Below are the code and all the weights of a small trained network. Each question names an input and a class and asks about switching units off, where a switched-off unit gives its printed mean instead of its output.

import numpy as np


def w(rows, s, z=0):
    codes = np.array(rows[::2]) - 128.0
    scale = np.full(codes.shape[1], s)
    scale[-1] = z or s
    return codes * scale


def f(y):
    return np.maximum(y, 0)


def log_softmax(a):
    a = a - a.max(-1, keepdims=True)
    return a - np.log(np.exp(a).sum(-1, keepdims=True))


def net(x, mask):
    res = np.array(x, float).reshape(1, 6) / 4 @ E
    y = f(res @ A[0][:, :-1].T + A[0][:, -1])
    res = res + np.where(mask, y, B[0][:, -1]) @ B[0][:, :-1]
    return log_softmax(res[-1] @ U[:, :-1].T + U[:, -1])


A, B = {}, {}
E = w([
[126,113,134,131,161,130,117,134,123,138,132],'x0',
[149,138,83,56,182,194,157,129,102,30,60],'x1',
[197,186,83,188,171,81,102,63,163,97,113],'x2',
[255,106,205,54,96,95,141,63,76,169,80],'x3',
[49,53,91,117,117,45,154,84,106,103,81],'x4',
[191,46,131,180,126,169,244,105,183,131,133],'x5',
],0.009)
A[0] = w([
[129,114,66,69,179,205,155,159,165,15,55,1],'n1',
[55,237,129,64,200,38,38,162,88,151,125,20],'n2',
[26,46,40,137,123,10,133,105,131,104,90,149],'n3',
[22,149,74,189,139,168,128,164,220,104,164,57],'n4',
[171,144,101,74,148,213,162,103,81,34,82,74],'n5',
[147,67,146,159,141,147,200,125,225,136,124,6],'n6',
[196,235,167,158,155,255,71,219,182,153,200,81],'n7',
[26,135,76,190,169,176,114,184,211,43,172,46],'n8',
[121,113,165,232,58,37,124,158,185,229,193,9],'n9',
[160,25,100,196,209,174,242,92,193,134,171,14],'n10',
[54,67,145,89,122,225,152,251,93,149,181,143],'n11',
[194,202,28,242,254,71,72,57,196,71,145,155],'n12',
],0.0063,0.005)
B[0] = w([
[51,169,83,168,217,97,104,112,84,211,227,199],'n1',
[108,199,141,185,65,252,180,169,39,46,62,211],'n2',
[163,33,99,88,126,192,87,85,172,48,190,227],'n3',
[213,149,204,75,150,94,116,50,85,156,43,211],'n4',
[65,187,134,147,168,65,77,106,106,223,215,209],'n5',
[96,192,104,172,68,202,92,155,25,129,65,173],'n6',
[124,20,69,77,121,186,40,29,189,40,156,242],'n7',
[165,151,242,72,159,86,180,51,106,151,69,222],'n8',
[2,195,85,119,250,106,101,110,53,187,206,213],'n9',
[125,189,102,195,48,191,125,120,56,66,69,210],'n10',
[166,97,80,96,68,69,158,235,175,204,109,245],'n11',
[118,95,85,75,57,56,143,233,183,186,96,254],'n12',
],0.0069,0.0093)
U = w([
[67,187,115,145,225,111,117,116,102,179,199,88],'0',
[127,193,126,176,70,210,138,149,71,78,71,88],'1',
[145,117,147,127,149,116,137,146,157,116,130,250],'2',
[201,133,246,79,163,92,143,50,114,154,73,106],'3',
[137,43,94,94,130,165,85,72,170,75,159,87],'4',
[141,115,85,94,83,69,144,219,176,178,99,86],'5',
],0.011,0.02)

Each question gives the input, the list of numbers given to net, and the class t.
The units are the neurons (one row each of A and B). Each row of codes is followed by its name. A weight is (code - 128) times the scale printed after its matrix; where a second scale follows, it is the last column's (A, B and U).
mask holds one flag per neuron, in row order. A switched-off neuron (its flag False) gives its mean, the last column of its row in B, instead of its output. The means were averaged over made-up inputs and are rounded, as every weight is.
A unit's drop is (log p(t) with every unit on - log p(t) with that unit switched off) / (log p(t) with every unit on - log p(t) with every unit switched off).
The circuit of an input: a set's keep is (log p(t) with only the set's units on - log p(t) with every unit switched off) / (log p(t) with every unit on - log p(t) with every unit switched off). Starting from all 12 units, units are removed one at a time, each time the one whose removal leaves the highest keep (on an exact tie, the one counted first), for as long as the keep stays at least 0.8.
units of the circuit, in order: the units of the circuit, biggest drop first
most important unit: the unit with the biggest drop
k most important neurons: the k neurons with the biggest drops, biggest first
drop when u is switched off: that unit's drop, to one decimal
input [-5,5,-7,-8,-6,-1], class 3: most important unit	n8
input [-2,8,-1,-1,7,-7], class 0: 4 most important neurons	(n1; n5; n7; n10)
input [7,5,1,7,-8,4], class 4: 2 most important neurons	(n7; n8)
input [-1,5,-3,-1,2,4], class 0: units of the circuit, in order	(n1; n5)
input [-5,8,-5,1,-8,3], class 0: 3 most important neurons	(n5; n1; n3)
input [-1,-1,3,-7,0,-3], class 3: units of the circuit, in order	(n8; n4)
input [-2,-7,-3,4,6,-6], class 0: 2 most important neurons	(n9; n7)
input [-4,-3,7,2,3,-3], class 5: 2 most important neurons	(n12; n7)
input [2,-2,6,4,3,6], class 1: units of the circuit, in order	(n10; n6)
input [1,1,-7,6,2,0], class 5: 4 most important neurons	(n8; n4; n11; n7)
input [-3,-5,8,-6,-6,7], class 5: 2 most important neurons	(n12; n2)
input [-4,-4,7,-7,-1,4], class 3: 3 most important neurons	(n4; n8; n11)
input [-6,4,-3,5,4,-7], class 1: 2 most important neurons	(n2; n8)
input [4,-7,0,4,5,7], class 0: units of the circuit, in order	(n9)
input [-2,5,1,-2,-4,4], class 0: 3 most important neurons	(n1; n5; n3)
input [7,5,0,6,8,6], class 4: 4 most important neurons	(n3; n2; n8; n4)
input [0,-7,7,-4,-2,8], class 1: 2 most important neurons	(n10; n6)
input [1,0,-7,-3,-6,-6], class 5: 2 most important neurons	(n11; n10)
input [5,-5,-7,-1,8,3], class 4: 2 most important neurons	(n3; n12)
input [7,-4,-5,-1,6,7], class 1: 3 most important neurons	(n10; n6; n7)
input [6,-4,0,-5,8,1], class 4: units of the circuit, in order	(n3)
input [7,2,8,0,-1,6], class 5: drop when n2 is switched off	0.2
input [2,-8,7,-1,-4,5], class 0: drop when n9 is switched off	4.6
input [7,6,-5,8,1,8], class 1: drop when n4 is switched off	0.1
input [3,1,8,-1,-6,1], class 5: drop when n3 is switched off	0.3
